The symbols move the items like this.
*: z73->z286, z173->z575, z94->z997, z956->z313, z83->z956, z246->z229, z622->z56, z886->z461, z176->z475, z950->z335, z491->z22, z163->z331, z719->z94, z946->z386, z235->z934, z752->z905, z726->z716, z599->z709, z778->z882, z319->z508, z618->z657, z973->z607, z993->z505, z641->z43, z593->z897, z708->z950, z268->z778, z52->z418, z335->z90, z934->z79, z756->z491, z979->z573, z609->z599, z723->z110, z150->z654, z293->z885, z720->z751, z905->z397, z30->z116, z539->z291, z586->z298, z716->z973, z56->z728, z162->z280, z43->z618, z116->z462, z278->z192, z386->z922, z503->z176, z57->z268, z505->z12, z418->z442, z462->z278, z79->z593, z329->z169, z882->z539, z354->z720, z751->z503, z192->z327, z286->z246, z709->z820, z579->z173, z657->z723, z12->z57, z22->z163, z291->z252, z327->z317, z331->z609, z397->z756, z90->z83, z897->z993, z110->z154, z154->z285, z252->z30, z728->z319, z997->z579, z575->z979, z922->z375, z662->z726, z820->z719, z508->z329, z461->z708, z298->z235, z285->z162, z317->z641, z229->z150, z313->z946, z607->z73, z280->z752, z375->z293, z885->z354, z573->z622, z352->z886, z475->z586, z169->z52, z654->z352, z442->z662
~: z73->z461, z173->z508, z94->z56, z956->z354, z83->z885, z246->z950, z622->z418, z886->z313, z176->z897, z950->z922, z491->z719, z163->z997, z719->z622, z946->z751, z235->z57, z752->z609, z726->z150, z599->z575, z778->z278, z319->z726, z618->z752, z973->z352, z993->z291, z641->z162, z593->z882, z708->z386, z268->z462, z52->z73, z335->z375, z934->z268, z756->z820, z979->z169, z609->z173, z723->z397, z150->z90, z293->z586, z720->z934, z905->z599, z30->z43, z539->z327, z586->z505, z716->z654, z56->z442, z162->z163, z43->z280, z116->z618, z278->z723, z386->z503, z503->z593, z57->z116, z505->z252, z418->z286, z462->z657, z79->z778, z329->z973, z882->z192, z354->z235, z751->z79, z192->z110, z286->z708, z709->z979, z579->z319, z657->z905, z12->z30, z22->z94, z291->z317, z327->z154, z331->z579, z397->z709, z90->z293, z897->z539, z110->z756, z154->z491, z252->z641, z728->z662, z997->z728, z575->z329, z922->z176, z662->z229, z820->z573, z508->z716, z461->z946, z298->z12, z285->z22, z317->z285, z229->z335, z313->z720, z607->z886, z280->z331, z375->z475, z885->z298, z573->z52, z352->z956, z475->z993, z169->z607, z654->z83, z442->z246
@: z73->z52, z173->z609, z94->z22, z956->z352, z83->z654, z246->z442, z622->z719, z886->z607, z176->z922, z950->z246, z491->z154, z163->z162, z719->z491, z946->z461, z235->z354, z752->z618, z726->z319, z599->z905, z778->z79, z319->z579, z618->z116, z973->z329, z993->z475, z641->z252, z593->z503, z708->z286, z268->z934, z52->z573, z335->z229, z934->z720, z756->z110, z979->z709, z609->z752, z723->z278, z150->z726, z293->z90, z720->z313, z905->z657, z30->z12, z539->z897, z586->z293, z716->z508, z56->z94, z162->z641, z43->z30, z116->z57, z278->z778, z386->z708, z503->z386, z57->z235, z505->z586, z418->z622, z462->z268, z79->z751, z329->z575, z882->z593, z354->z956, z751->z946, z192->z882, z286->z418, z709->z397, z579->z331, z657->z462, z12->z298, z22->z285, z291->z993, z327->z539, z331->z280, z397->z723, z90->z150, z897->z176, z110->z192, z154->z327, z252->z505, z728->z997, z997->z163, z575->z599, z922->z950, z662->z728, z820->z756, z508->z173, z461->z73, z298->z885, z285->z317, z317->z291, z229->z662, z313->z886, z607->z169, z280->z43, z375->z335, z885->z83, z573->z820, z352->z973, z475->z375, z169->z979, z654->z716, z442->z56
!: z73->z662, z173->z820, z94->z609, z956->z708, z83->z461, z246->z716, z622->z579, z886->z246, z176->z885, z950->z654, z491->z280, z163->z905, z719->z331, z946->z335, z235->z503, z752->z110, z726->z169, z599->z491, z778->z993, z319->z979, z618->z192, z973->z418, z993->z235, z641->z462, z593->z586, z708->z150, z268->z897, z52->z728, z335->z352, z934->z176, z756->z162, z979->z94, z609->z756, z723->z317, z150->z607, z293->z313, z720->z922, z905->z154, z30->z778, z539->z12, z586->z720, z716->z52, z56->z173, z162->z657, z43->z278, z116->z882, z278->z291, z386->z90, z503->z293, z57->z593, z505->z934, z418->z319, z462->z539, z79->z475, z329->z622, z882->z505, z354->z386, z751->z375, z192->z252, z286->z726, z709->z22, z579->z709, z657->z327, z12->z79, z22->z752, z291->z57, z327->z30, z331->z397, z397->z285, z90->z886, z897->z298, z110->z641, z154->z43, z252->z268, z728->z575, z997->z599, z575->z719, z922->z83, z662->z329, z820->z163, z508->z573, z461->z229, z298->z751, z285->z618, z317->z116, z229->z973, z313->z950, z607->z442, z280->z723, z375->z956, z885->z946, z573->z997, z352->z286, z475->z354, z169->z56, z654->z73, z442->z508
§: z73->z352, z173->z728, z94->z573, z956->z293, z83->z375, z246->z461, z622->z169, z886->z83, z176->z79, z950->z946, z491->z709, z163->z719, z719->z979, z946->z354, z235->z505, z752->z163, z726->z246, z599->z579, z778->z116, z319->z442, z618->z162, z973->z150, z993->z882, z641->z154, z593->z268, z708->z313, z268->z30, z52->z973, z335->z386, z934->z12, z756->z599, z979->z508, z609->z997, z723->z752, z150->z950, z293->z176, z720->z298, z905->z331, z30->z317, z539->z278, z586->z897, z716->z229, z56->z52, z162->z491, z43->z285, z116->z641, z278->z618, z386->z720, z503->z934, z57->z252, z505->z539, z418->z607, z462->z43, z79->z57, z329->z726, z882->z462, z354->z586, z751->z235, z192->z657, z286->z886, z709->z173, z579->z56, z657->z280, z12->z291, z22->z820, z291->z192, z327->z723, z331->z94, z397->z609, z90->z922, z897->z778, z110->z905, z154->z397, z252->z327, z728->z418, z997->z622, z575->z319, z922->z751, z662->z286, z820->z575, z508->z662, z461->z956, z298->z993, z285->z756, z317->z110, z229->z708, z313->z885, z607->z654, z280->z22, z375->z503, z885->z475, z573->z329, z352->z90, z475->z593, z169->z716, z654->z335, z442->z73
$: z73->z169, z173->z331, z94->z491, z956->z654, z83->z150, z246->z418, z622->z820, z886->z973, z176->z386, z950->z286, z491->z110, z163->z285, z719->z756, z946->z886, z235->z885, z752->z43, z726->z728, z599->z752, z778->z934, z319->z997, z618->z30, z973->z508, z993->z176, z641->z291, z593->z751, z708->z73, z268->z235, z52->z979, z335->z246, z934->z354, z756->z723, z979->z599, z609->z280, z723->z462, z150->z662, z293->z335, z720->z956, z905->z618, z30->z505, z539->z593, z586->z375, z716->z319, z56->z719, z162->z317, z43->z252, z116->z12, z278->z268, z386->z461, z503->z946, z57->z298, z505->z475, z418->z573, z462->z57, z79->z720, z329->z173, z882->z79, z354->z83, z751->z313, z192->z778, z286->z52, z709->z905, z579->z163, z657->z116, z12->z586, z22->z154, z291->z897, z327->z882, z331->z162, z397->z657, z90->z229, z897->z503, z110->z278, z154->z192, z252->z993, z728->z94, z997->z22, z575->z609, z922->z708, z662->z56, z820->z397, z508->z579, z461->z607, z298->z293, z285->z327, z317->z539, z229->z442, z313->z352, z607->z329, z280->z641, z375->z950, z885->z90, z573->z709, z352->z716, z475->z922, z169->z575, z654->z726, z442->z622

In the rows, zero is written as 500.

The rows follow the links: the fewer symbols apart two items are, the more alike their rows tend to be.

Rows with their items:
371 466 403 128 115 260 490 381 415 316 668 438 443 504 615 513 643 714 395 433 409 407 639 299 460 234 435 693 283 329 302 461 429 658 524 461 543 361 288 245 693 345 559 212 565 264 251 632 695 640 503 383 642 509 462 258 243 570 468 625 182 460 412 790 572 383 470: z579
502 520 402 628 421 462 454 87 563 416 409 442 680 754 267 690 540 349 500 511 337 173 270 457 550 559 486 654 627 483 599 721 419 285 536 779 484 429 607 521 514 536 491 582 206 182 643 613 212 449 484 653 583 608 548 274 256 520 491 316 317 137 352 487 854 450 448: z317
636 629 690 851 664 834 537 597 561 411 351 377 780 586 447 479 264 482 677 418 232 475 205 606 596 774 610 348 853 568 514 486 537 250 492 671 504 677 693 616 488 579 449 651 362 726 773 480 247 352 438 540 391 745 637 412 572 499 462 464 733 232 678 447 564 478 497: z505
573 527 406 155 462 372 520 746 478 548 778 592 347 189 649 400 715 616 273 314 791 653 671 519 375 428 410 653 292 536 476 322 640 860 674 211 557 380 369 395 477 339 631 409 745 472 359 603 664 565 681 274 568 363 444 698 333 503 427 639 612 789 570 429 268 507 554: z607
546 585 367 201 485 383 507 758 420 574 777 669 311 204 595 441 712 559 388 379 769 616 753 504 322 398 353 664 212 550 486 370 585 858 656 190 593 441 358 412 510 300 596 450 763 383 413 558 599 687 616 270 508 444 464 668 389 525 454 658 697 833 592 527 278 574 537: z716
507 342 766 458 486 586 651 551 521 527 572 416 459 125 624 306 529 526 264 393 604 662 421 439 640 458 564 482 458 421 473 303 690 651 378 234 601 315 630 627 399 619 517 470 760 729 263 462 785 297 804 442 531 261 313 682 754 502 461 601 469 934 650 290 220 513 436: z886
608 533 740 666 691 804 653 762 485 578 556 514 545 145 550 335 435 436 546 387 549 640 475 565 539 611 494 446 507 572 496 323 664 620 444 230 646 536 693 694 419 506 477 651 731 750 550 393 513 430 650 435 348 550 470 668 786 540 470 672 885 910 840 366 194 612 431: z83
327 448 428 349 428 436 561 561 370 624 616 667 266 315 581 439 547 479 628 643 608 554 864 427 394 231 364 521 116 498 354 459 452 738 362 182 589 483 396 494 584 387 488 400 780 409 328 315 743 781 432 464 396 485 443 546 770 572 561 716 575 965 562 713 283 613 402: z169
510 512 375 639 458 439 413 100 567 461 387 463 623 789 250 703 542 325 503 541 397 203 280 468 534 567 493 638 625 510 657 753 417 273 557 785 485 457 592 522 479 563 502 611 176 203 655 608 225 443 478 657 551 561 535 343 275 501 495 283 324 164 317 470 857 463 454: z327
553 457 783 651 598 774 686 634 499 589 532 481 521 119 568 340 454 415 484 419 534 627 423 483 600 543 508 454 480 509 474 313 666 600 369 196 646 454 713 715 411 577 472 610 760 723 442 381 612 394 702 466 384 470 407 653 822 531 482 656 757 966 799 352 176 581 403: z335
402 517 255 180 180 233 450 304 432 398 665 556 436 543 508 588 705 578 434 474 460 298 681 339 404 255 356 779 243 416 396 569 412 668 586 477 566 389 313 281 686 290 572 301 502 71 374 650 556 712 479 420 602 555 492 280 173 573 452 575 279 442 366 770 613 439 462: z719
747 626 540 573 847 629 477 921 579 615 531 551 481 342 516 420 497 502 379 356 778 744 428 748 450 770 554 400 688 672 688 367 684 575 696 450 452 580 546 583 323 549 567 667 532 794 671 567 411 349 614 375 456 412 538 842 453 406 441 432 854 533 616 163 318 554 655: z293
381 527 502 538 264 482 469 342 465 282 363 372 660 823 508 566 328 651 682 572 99 352 451 394 566 441 563 439 600 382 329 582 333 281 419 777 438 598 402 324 690 475 439 320 303 441 518 522 466 559 271 577 530 705 620 130 402 533 534 496 271 53 412 817 749 382 488: z154
472 541 353 254 499 426 517 715 392 614 736 715 307 249 572 448 662 494 510 478 738 591 823 483 311 345 336 644 149 571 446 395 528 838 598 162 611 491 377 457 553 308 559 465 766 352 414 479 603 763 540 334 438 505 478 634 493 557 488 707 722 891 603 592 254 600 478: z662
716 483 601 633 784 558 488 548 649 611 448 438 540 402 428 487 551 412 246 380 723 619 210 646 573 773 597 456 771 584 768 483 684 444 603 552 445 410 677 679 218 690 546 709 421 709 601 601 409 170 751 531 565 267 426 803 443 390 464 281 566 481 487 29 470 514 583: z503
269 330 555 234 214 340 552 443 397 402 529 458 361 440 706 413 507 701 485 593 412 562 719 305 549 194 495 459 240 320 234 406 415 623 287 361 503 426 312 338 658 470 483 194 700 532 161 406 903 627 445 457 551 412 410 371 655 538 527 682 182 684 439 787 429 429 466: z622
306 497 149 344 391 228 387 255 417 565 537 665 332 723 370 671 631 402 643 723 554 298 775 422 345 267 345 644 183 522 495 724 298 526 502 567 468 500 324 385 638 387 484 434 411 80 479 459 445 852 280 577 514 551 543 372 399 564 570 461 348 456 255 765 695 544 454: z331
612 638 559 795 745 701 434 687 565 461 318 442 672 746 461 510 248 513 696 524 357 545 337 707 517 749 629 260 831 601 535 550 459 245 522 745 378 767 547 541 474 577 436 637 275 749 786 476 251 428 305 559 402 694 680 477 521 435 527 379 696 130 555 439 604 485 599: z268
558 385 661 288 441 450 582 611 523 522 651 424 391 160 658 337 633 628 158 339 714 707 471 440 573 448 550 547 444 415 503 290 691 738 519 252 559 292 502 504 403 536 579 419 735 686 250 577 789 314 810 377 615 198 305 709 538 459 424 582 410 826 570 288 250 468 540: z150
654 636 646 829 703 806 480 635 549 435 336 405 748 643 464 483 241 497 672 441 257 499 258 642 559 778 626 312 869 575 513 487 510 231 532 713 449 722 628 575 488 573 441 629 332 750 780 488 247 379 398 559 391 754 663 448 542 484 489 437 730 194 649 435 560 508 549: z12
510 516 329 680 586 394 378 164 587 543 351 491 564 820 240 695 533 294 522 611 504 298 316 548 502 592 502 553 644 542 724 773 421 272 566 801 397 501 577 573 399 595 483 658 167 273 687 550 224 443 429 686 547 488 527 437 321 475 547 215 364 127 273 391 836 506 493: z278
313 395 522 166 132 306 520 413 411 345 586 425 402 475 706 427 566 761 422 518 388 511 682 293 529 212 497 547 281 294 246 416 429 621 397 426 526 395 301 269 673 439 511 173 636 447 180 534 853 603 464 408 611 431 429 309 493 533 483 664 149 560 413 787 472 389 470: z979
266 455 278 473 436 282 364 327 410 523 369 602 341 862 442 619 454 472 750 845 447 424 766 466 421 304 453 402 309 488 411 711 246 379 359 666 374 630 293 391 646 473 415 399 355 325 485 335 535 797 128 640 470 538 581 351 609 511 640 422 299 333 246 803 680 529 478: z756
742 586 545 561 837 606 458 856 597 621 526 531 487 377 521 431 509 479 340 350 789 769 388 759 450 765 581 393 726 663 679 400 677 547 690 485 416 564 548 588 276 540 569 678 512 789 662 578 415 315 651 403 485 358 518 859 432 397 459 379 783 515 579 102 350 535 677: z885
572 577 385 722 770 503 349 540 563 559 289 528 530 867 369 608 347 420 639 635 534 510 416 715 461 711 614 293 755 621 648 658 408 252 560 831 283 695 474 546 414 599 466 620 190 614 754 476 271 466 303 627 464 514 628 578 463 403 577 212 543 75 330 385 712 517 609: z291
734 644 545 586 837 664 480 941 556 622 564 569 500 333 550 406 460 499 439 345 746 742 450 740 437 768 538 396 659 698 640 367 676 600 684 407 458 609 547 588 338 492 549 661 566 798 685 522 405 392 595 374 428 471 528 838 492 422 442 474 909 581 662 212 291 571 649: z375
758 556 549 551 836 579 474 797 600 614 504 507 486 405 493 447 532 482 315 369 806 737 341 750 485 787 588 401 733 643 727 412 694 531 689 482 406 525 578 593 267 595 553 683 480 781 647 573 412 275 668 435 519 319 504 866 434 371 470 355 724 479 537 58 397 543 662: z354
381 483 359 148 134 262 472 345 440 334 653 472 457 508 585 531 671 679 392 441 416 361 649 322 437 257 392 709 274 353 343 492 428 652 565 461 551 362 309 246 699 306 570 246 556 189 290 656 650 637 490 393 642 513 476 275 212 575 444 617 230 447 397 773 597 390 493: z997
744 651 581 602 842 700 522 965 549 630 558 585 504 293 537 389 462 490 467 345 709 727 457 704 431 744 516 414 634 675 619 342 664 600 666 368 500 649 586 591 367 480 538 663 609 790 686 501 413 427 596 359 389 528 560 798 524 455 455 528 963 632 712 251 263 583 615: z922
395 502 302 154 154 237 472 337 430 362 665 527 437 530 544 557 682 633 408 430 437 333 654 323 408 265 376 748 238 380 364 534 421 664 605 461 544 363 310 262 686 316 573 261 523 153 337 656 595 666 487 402 617 537 477 265 171 584 458 589 250 434 369 772 617 401 471: z94
533 513 309 690 680 409 353 305 576 579 314 517 519 841 264 674 483 336 545 649 568 395 366 637 483 633 551 442 679 601 707 766 400 254 572 833 339 576 518 548 392 619 482 637 164 395 719 502 230 471 373 669 505 460 554 530 397 423 561 191 417 134 259 336 789 517 551: z116
640 543 670 678 725 794 627 828 494 599 561 554 543 163 541 347 425 432 543 382 555 649 471 590 494 630 496 420 539 601 523 322 656 615 509 225 626 566 654 678 421 500 489 668 716 758 605 418 488 446 621 429 337 580 478 683 736 529 478 655 931 870 841 354 196 609 459: z956
354 432 436 141 105 273 505 394 422 312 637 433 445 489 670 470 607 744 397 456 390 431 667 294 490 241 458 648 294 330 283 444 418 625 466 454 540 365 296 237 685 362 551 187 586 335 226 603 756 604 494 387 651 477 453 279 329 546 466 640 177 495 414 777 542 370 504: z173

Each walk starts at a row. The symbols on each line, taken left to right, move it on to the next item.
Answer with the item's row; about right is enough.
start 314 473 448 501 355 406 412 405 423 369 340 445 518 864 545 575 325 632 753 724 232 432 613 452 501 401 563 331 528 400 300 616 248 291 334 754 355 685 328 338 699 485 412 323 340 496 483 407 547 658 155 610 489 644 615 235 565 507 596 479 257 160 331 867 700 440 524
! $: 532 529 324 670 643 400 366 238 575 564 333 524 548 850 257 707 506 316 533 618 533 330 355 581 481 618 521 503 652 570 721 770 425 261 553 821 366 519 555 577 402 621 475 640 139 335 705 515 217 463 401 687 542 465 547 500 356 441 558 196 395 141 275 359 830 522 537
* @: 614 623 509 767 759 649 416 667 565 493 311 474 623 788 461 531 258 502 692 545 410 557 363 730 494 751 625 252 824 603 567 576 447 218 541 778 347 760 519 535 465 569 445 621 265 748 793 476 252 455 279 586 399 660 667 514 513 429 535 339 671 110 482 437 638 502 615
start 441 534 355 302 492 437 527 674 393 629 716 720 278 240 552 462 646 466 537 526 708 575 859 480 332 319 308 601 118 561 407 422 516 816 535 156 606 488 397 459 544 310 545 462 768 345 406 416 630 792 511 364 427 506 483 606 577 566 494 714 708 933 609 634 258 625 448
! @ *: 338 415 482 159 106 297 509 393 415 347 591 411 422 494 697 444 580 752 405 494 386 476 663 299 523 231 475 579 295 288 261 436 422 635 418 429 521 369 308 251 680 402 523 180 627 383 179 562 801 613 487 403 641 454 437 299 399 527 461 641 158 515 414 785 490 368 471
* $: 356 526 185 298 288 216 404 259 412 509 599 659 404 642 404 656 697 433 554 629 535 261 750 384 356 274 313 746 171 498 472 676 333 583 556 500 517 436 329 350 648 329 521 400 447 -2 450 553 469 805 389 496 553 559 516 342 280 569 527 511 343 448 316 774 669 513 456
start 658 604 657 659 751 800 597 883 508 602 570 578 545 197 554 371 418 449 559 368 602 676 478 627 474 663 485 430 561 638 528 318 665 619 541 252 591 613 635 639 401 469 490 668 686 754 623 417 447 454 598 401 347 593 524 714 701 505 456 640 947 802 823 345 194 613 490
!: 530 406 794 610 563 729 671 582 507 568 557 460 511 113 572 318 488 457 430 405 526 637 455 449 619 522 525 456 483 491 494 317 684 620 359 184 666 408 702 710 410 601 478 590 749 753 398 400 668 338 741 470 426 403 369 657 848 535 470 659 657 989 767 334 179 569 388
$ $ §: 572 576 389 190 473 387 510 773 447 566 766 646 322 207 616 430 726 574 317 337 772 629 746 500 355 418 380 677 259 561 489 342 611 875 685 197 572 416 368 394 488 311 623 436 758 427 386 592 621 619 639 267 519 419 450 693 345 507 428 659 665 797 587 464 266 541 552
start 664 445 715 785 645 707 588 353 636 519 401 364 692 410 366 484 478 333 345 360 480 471 88 528 679 736 593 496 795 512 691 500 672 340 491 584 546 392 834 732 298 711 496 722 397 617 605 538 357 122 766 594 520 408 424 603 537 486 452 347 521 485 579 115 549 492 466
! @ *: 724 638 588 605 817 745 543 945 539 624 589 569 541 248 544 393 443 485 516 353 650 726 493 700 415 710 502 423 615 680 579 334 669 600 632 330 535 633 591 604 395 476 519 690 627 777 683 494 421 443 587 359 365 552 544 755 580 476 447 570 982 691 746 292 243 599 571
§: 751 528 568 581 801 569 466 711 623 604 482 483 487 402 460 463 533 445 266 376 792 698 303 728 507 767 619 422 747 625 741 439 695 509 657 533 410 500 595 610 234 624 550 662 461 771 623 569 414 247 695 459 540 275 468 849 423 381 470 321 680 484 515 40 407 537 642
start 500 535 453 602 328 474 456 129 527 344 426 394 736 766 339 652 495 430 544 475 202 175 278 396 570 529 492 651 637 442 526 666 409 267 544 788 520 470 579 465 584 483 499 519 224 210 611 620 259 460 455 622 573 677 541 171 249 553 465 406 301 98 415 601 851 403 447
$: 547 547 349 700 749 454 343 463 564 574 287 519 522 865 317 642 398 385 596 660 575 490 398 694 472 689 577 327 759 628 686 690 393 246 568 849 311 672 499 555 397 616 459 636 188 554 749 474 253 467 319 653 482 484 604 571 443 414 572 214 497 93 292 348 745 522 613
@ ~ *: 529 549 338 704 727 441 344 389 584 590 319 529 506 864 307 671 439 352 561 653 581 441 378 653 466 660 579 372 713 614 707 738 396 243 569 834 316 616 514 575 393 617 456 644 185 470 741 478 239 458 329 684 492 462 559 567 426 385 574 204 438 119 261 347 761 520 585
start 358 469 410 330 457 432 540 589 377 616 631 692 272 293 569 429 577 473 621 627 635 569 876 436 376 265 330 566 76 509 376 454 478 769 421 172 605 497 398 482 581 344 490 429 776 370 353 323 691 800 459 444 423 495 458 575 698 582 541 715 629 965 585 697 285 627 401
~ ! ~: 556 402 616 233 426 408 578 649 526 522 674 454 405 158 664 345 673 641 170 323 741 719 516 467 532 445 516 579 436 437 488 276 685 763 558 259 559 292 484 463 409 497 591 384 746 651 256 589 794 353 787 344 627 207 327 730 446 459 422 582 450 794 565 305 269 450 550
§: 526 378 782 564 517 699 702 548 513 569 546 439 497 109 601 332 490 459 378 407 555 620 422 432 646 502 536 452 472 462 477 311 681 617 349 207 640 385 690 696 391 605 473 551 761 752 352 417 730 313 752 466 461 356 347 669 831 528 478 651 589 986 734 315 188 550 403
start 623 618 607 822 721 753 458 684 547 446 335 437 726 697 472 484 248 504 700 470 300 540 293 668 531 766 623 290 859 587 533 521 491 216 532 730 402 740 606 540 479 563 432 632 315 765 782 489 245 386 317 549 389 721 679 461 546 465 511 430 709 147 588 446 571 507 571
! !: 661 442 692 737 664 675 557 371 638 546 406 382 664 406 365 488 507 332 283 374 564 491 114 570 663 744 589 504 795 542 740 494 678 375 503 579 523 361 808 745 293 713 491 719 398 629 598 559 373 122 756 605 538 350 425 662 529 433 452 325 525 489 550 84 517 503 476
$ $ §: 700 604 621 644 787 786 582 927 521 608 553 585 515 230 554 385 427 460 541 353 612 694 478 659 454 691 503 425 574 650 554 317 657 607 607 281 571 610 608 640 401 471 521 668 656 760 643 449 424 461 603 386 344 566 551 730 641 488 464 607 990 740 804 323 215 608 528
start 683 438 650 704 700 630 543 421 649 573 426 397 621 404 391 485 514 347 263 384 614 539 130 598 634 757 615 489 787 533 758 473 693 386 539 562 506 378 758 718 240 721 528 713 395 676 601 571 405 143 768 583 546 306 402 723 502 427 460 309 529 502 519 56 519 494 526
§ $ §: 643 464 731 815 644 752 599 336 626 490 404 353 742 433 356 511 457 344 376 363 403 431 70 517 698 733 596 512 813 520 685 500 657 330 485 561 555 403 838 755 323 702 476 713 391 620 640 539 309 153 748 618 499 474 422 560 552 473 455 381 562 466 631 181 554 490 444
§ $ §: 652 543 761 878 624 840 604 440 598 428 373 353 813 448 403 466 339 402 559 357 255 409 97 549 667 744 590 447 844 529 583 472 603 292 465 607 579 541 821 689 447 637 462 685 379 667 710 515 251 234 599 604 436 667 540 425 572 516 441 454 665 371 710 338 554 479 443
